Below is a small trained network, with its code and all its weights. Each question gives an input and a class and asks what happens when units are switched off, that is, made to give their printed mean instead of their output.

import numpy as np


def w(rows, s, z=0):
    codes = np.array(rows[::2]) - 128.0
    scale = np.full(codes.shape[1], s)
    scale[-1] = z or s
    return codes * scale


def norm(h):
    return h / np.sqrt((h * h).mean(-1, keepdims=True) + 1e-5)


def f(y):
    return np.maximum(y, 0)


def log_softmax(a):
    a = a - a.max(-1, keepdims=True)
    return a - np.log(np.exp(a).sum(-1, keepdims=True))


def net(x, mask):
    res = np.array(x, float).reshape(1, 3) / 4 @ E
    u = 0
    for l in range(2):
        y = f(norm(res) @ A[l][:, :-1].T + A[l][:, -1])
        res = res + np.where(mask[u : u + 14], y, B[l][:, -1]) @ B[l][:, :-1]
        u += 14
    return log_softmax(norm(res)[-1] @ U[:, :-1].T + U[:, -1])


A, B = {}, {}
E = w([
[123,139,157,93,90,109,158],'x0',
[113,123,115,77,101,247,104],'x1',
[162,70,148,149,166,138,222],'x2',
],0.012)
A[0] = w([
[225,117,67,142,177,131,106,182],'L0N1',
[108,151,137,82,108,108,161,254],'L0N2',
[152,129,38,128,172,117,62,93],'L0N3',
[137,116,83,178,97,83,144,142],'L0N4',
[85,120,206,110,41,96,103,103],'L0N5',
[96,136,103,125,100,131,59,20],'L0N6',
[152,118,175,116,204,239,68,2],'L0N7',
[124,157,135,147,129,71,88,128],'L0N8',
[114,173,142,75,105,172,103,96],'L0N9',
[120,150,82,69,63,43,66,81],'L0N10',
[139,84,114,118,248,86,200,201],'L0N11',
[114,97,189,151,59,136,163,99],'L0N12',
[161,110,95,116,102,176,129,83],'L0N13',
[128,110,80,56,166,129,162,92],'L0N14',
],0.011,0.0018)
B[0] = w([
[154,136,221,73,121,127,79,185],'L0N1',
[139,116,154,141,128,162,2,187],'L0N2',
[182,150,175,84,149,181,76,188],'L0N3',
[32,67,140,101,131,113,120,179],'L0N4',
[155,151,169,97,208,193,51,200],'L0N5',
[176,132,100,102,108,68,122,199],'L0N6',
[95,118,162,122,122,123,120,230],'L0N7',
[31,143,100,126,118,126,178,195],'L0N8',
[64,127,114,126,131,111,156,222],'L0N9',
[182,123,62,148,147,129,158,236],'L0N10',
[145,142,68,124,139,129,121,254],'L0N11',
[172,80,171,112,143,123,75,176],'L0N12',
[111,110,96,100,124,74,126,189],'L0N13',
[161,155,55,162,154,77,149,164],'L0N14',
],0.008,0.0079)
A[1] = w([
[110,223,164,193,171,51,100,156],'L1N1',
[119,90,81,112,45,200,112,177],'L1N2',
[104,199,105,168,110,61,118,104],'L1N3',
[16,74,63,115,119,121,155,136],'L1N4',
[144,126,189,184,199,75,152,197],'L1N5',
[185,49,171,117,157,138,199,166],'L1N6',
[135,160,158,108,185,151,93,252],'L1N7',
[23,80,96,132,112,123,146,190],'L1N8',
[106,101,112,114,125,148,112,143],'L1N9',
[135,80,8,116,126,148,158,224],'L1N10',
[131,88,199,80,150,135,69,176],'L1N11',
[114,116,58,102,105,107,76,161],'L1N12',
[136,79,154,124,176,195,184,121],'L1N13',
[201,113,184,91,88,94,172,67],'L1N14',
],0.011,0.0026)
B[1] = w([
[115,131,129,98,89,229,97,203],'L1N1',
[89,255,150,181,90,185,166,220],'L1N2',
[102,163,140,131,87,156,164,179],'L1N3',
[114,106,149,154,130,85,195,194],'L1N4',
[96,148,163,110,68,205,115,200],'L1N5',
[126,184,101,154,131,139,101,229],'L1N6',
[181,73,155,136,126,147,144,243],'L1N7',
[82,111,209,168,114,75,152,184],'L1N8',
[100,101,94,177,86,115,160,181],'L1N9',
[111,136,110,129,145,43,170,223],'L1N10',
[119,56,151,99,147,119,113,254],'L1N11',
[160,121,130,172,177,77,185,239],'L1N12',
[135,159,112,96,98,138,61,203],'L1N13',
[145,120,109,100,166,128,110,155],'L1N14',
],0.01,0.0082)
U = w([
[27,163,188,151,84,160,171,136],'0',
[158,219,46,107,149,125,107,139],'1',
[158,108,175,80,146,218,46,126],'2',
[155,51,141,125,172,51,159,179],'3',
[184,65,76,186,13,125,133,8],'4',
[184,58,65,166,3,125,144,19],'5',
[173,54,59,163,13,126,141,21],'6',
[185,73,84,165,13,118,138,9],'7',
],0.02,0.018)

Each question gives the input, the list of numbers given to net, and the class t.
The units are the neurons (one row each of A and B). Each row of codes is followed by its name. A weight is (code - 128) times the scale printed after its matrix; where a second scale follows, it is the last column's (A, B and U).
mask holds one flag per neuron, layer by layer. A switched-off neuron (its flag False) gives its mean, the last column of its row in B, instead of its output. The means were averaged over made-up inputs and are rounded, as every weight is.
A unit's drop is (log p(t) with every unit on - log p(t) with that unit switched off) / (log p(t) with every unit on - log p(t) with every unit switched off).
The circuit of an input: a set's keep is (log p(t) with only the set's units on - log p(t) with every unit switched off) / (log p(t) with every unit on - log p(t) with every unit switched off). Starting from the 12 units with the biggest drops (on a tie, the unit counted first), units are removed one at a time, each time the one whose removal leaves the highest keep (on an exact tie, the one counted first), for as long as the keep stays at least 0.8.
units of the circuit, in order: the units of the circuit, biggest drop first
k most important neurons: the k neurons with the biggest drops, biggest first
top k neurons in layer l: the k neurons of layer l with the biggest drops, biggest first
drop of u: that unit's drop, to one decimal
input [-7,-7,-2], class 0: units of the circuit, in order -> L0N8, L1N3
input [1,-2,0], class 3: units of the circuit, in order -> L1N2
input [6,7,8], class 1: top 3 neurons in layer 0 -> L0N4, L0N8, L0N14
input [-8,-7,1], class 2: 4 most important neurons -> L0N1, L0N3, L0N9, L1N1
input [-1,6,-6], class 0: top 2 neurons in layer 0 -> L0N9, L0N11
input [5,-6,7], class 1: 2 most important neurons -> L0N11, L1N6
input [4,3,-4], class 1: units of the circuit, in order -> L0N10, L1N12
input [4,2,-2], class 2: top 3 neurons in layer 1 -> L1N10, L1N4, L1N8
input [-8,-4,6], class 2: units of the circuit, in order -> L0N1, L1N5
input [-5,5,-5], class 0: 2 most important neurons -> L1N2, L0N5
input [-7,3,-7], class 1: 4 most important neurons -> L0N5, L0N6, L0N10, L0N2
input [-8,8,-7], class 0: 2 most important neurons -> L1N2, L0N5
input [-8,-6,6], class 2: top 2 neurons in layer 0 -> L0N1, L0N10
input [6,2,-1], class 2: units of the circuit, in order -> L0N5
input [-7,7,8], class 1: top 3 neurons in layer 1 -> L1N13, L1N6, L1N10
input [2,-1,1], class 3: 2 most important neurons -> L0N11, L1N1
input [-2,-1,-1], class 3: top 3 neurons in layer 0 -> L0N4, L0N5, L0N8
input [7,-3,-5], class 2: 2 most important neurons -> L0N5, L0N2
input [4,-3,-3], class 2: top 4 neurons in layer 0 -> L0N5, L0N2, L0N11, L0N9
input [3,-6,-4], class 0: most important neuron -> L0N8
input [-6,3,-7], class 1: 3 most important neurons -> L0N3, L0N5, L0N6
input [3,2,-1], class 3: top 2 neurons in layer 1 -> L1N1, L1N5
input [-3,6,8], class 1: drop of L1N6 -> 0.0
input [-7,-2,1], class 2: drop of L0N1 -> 0.5
input [-4,-1,7], class 1: drop of L0N11 -> 0.5
input [-6,-5,8], class 1: drop of L0N11 -> 0.8
input [-3,-6,5], class 0: units of the circuit, in order -> L1N5
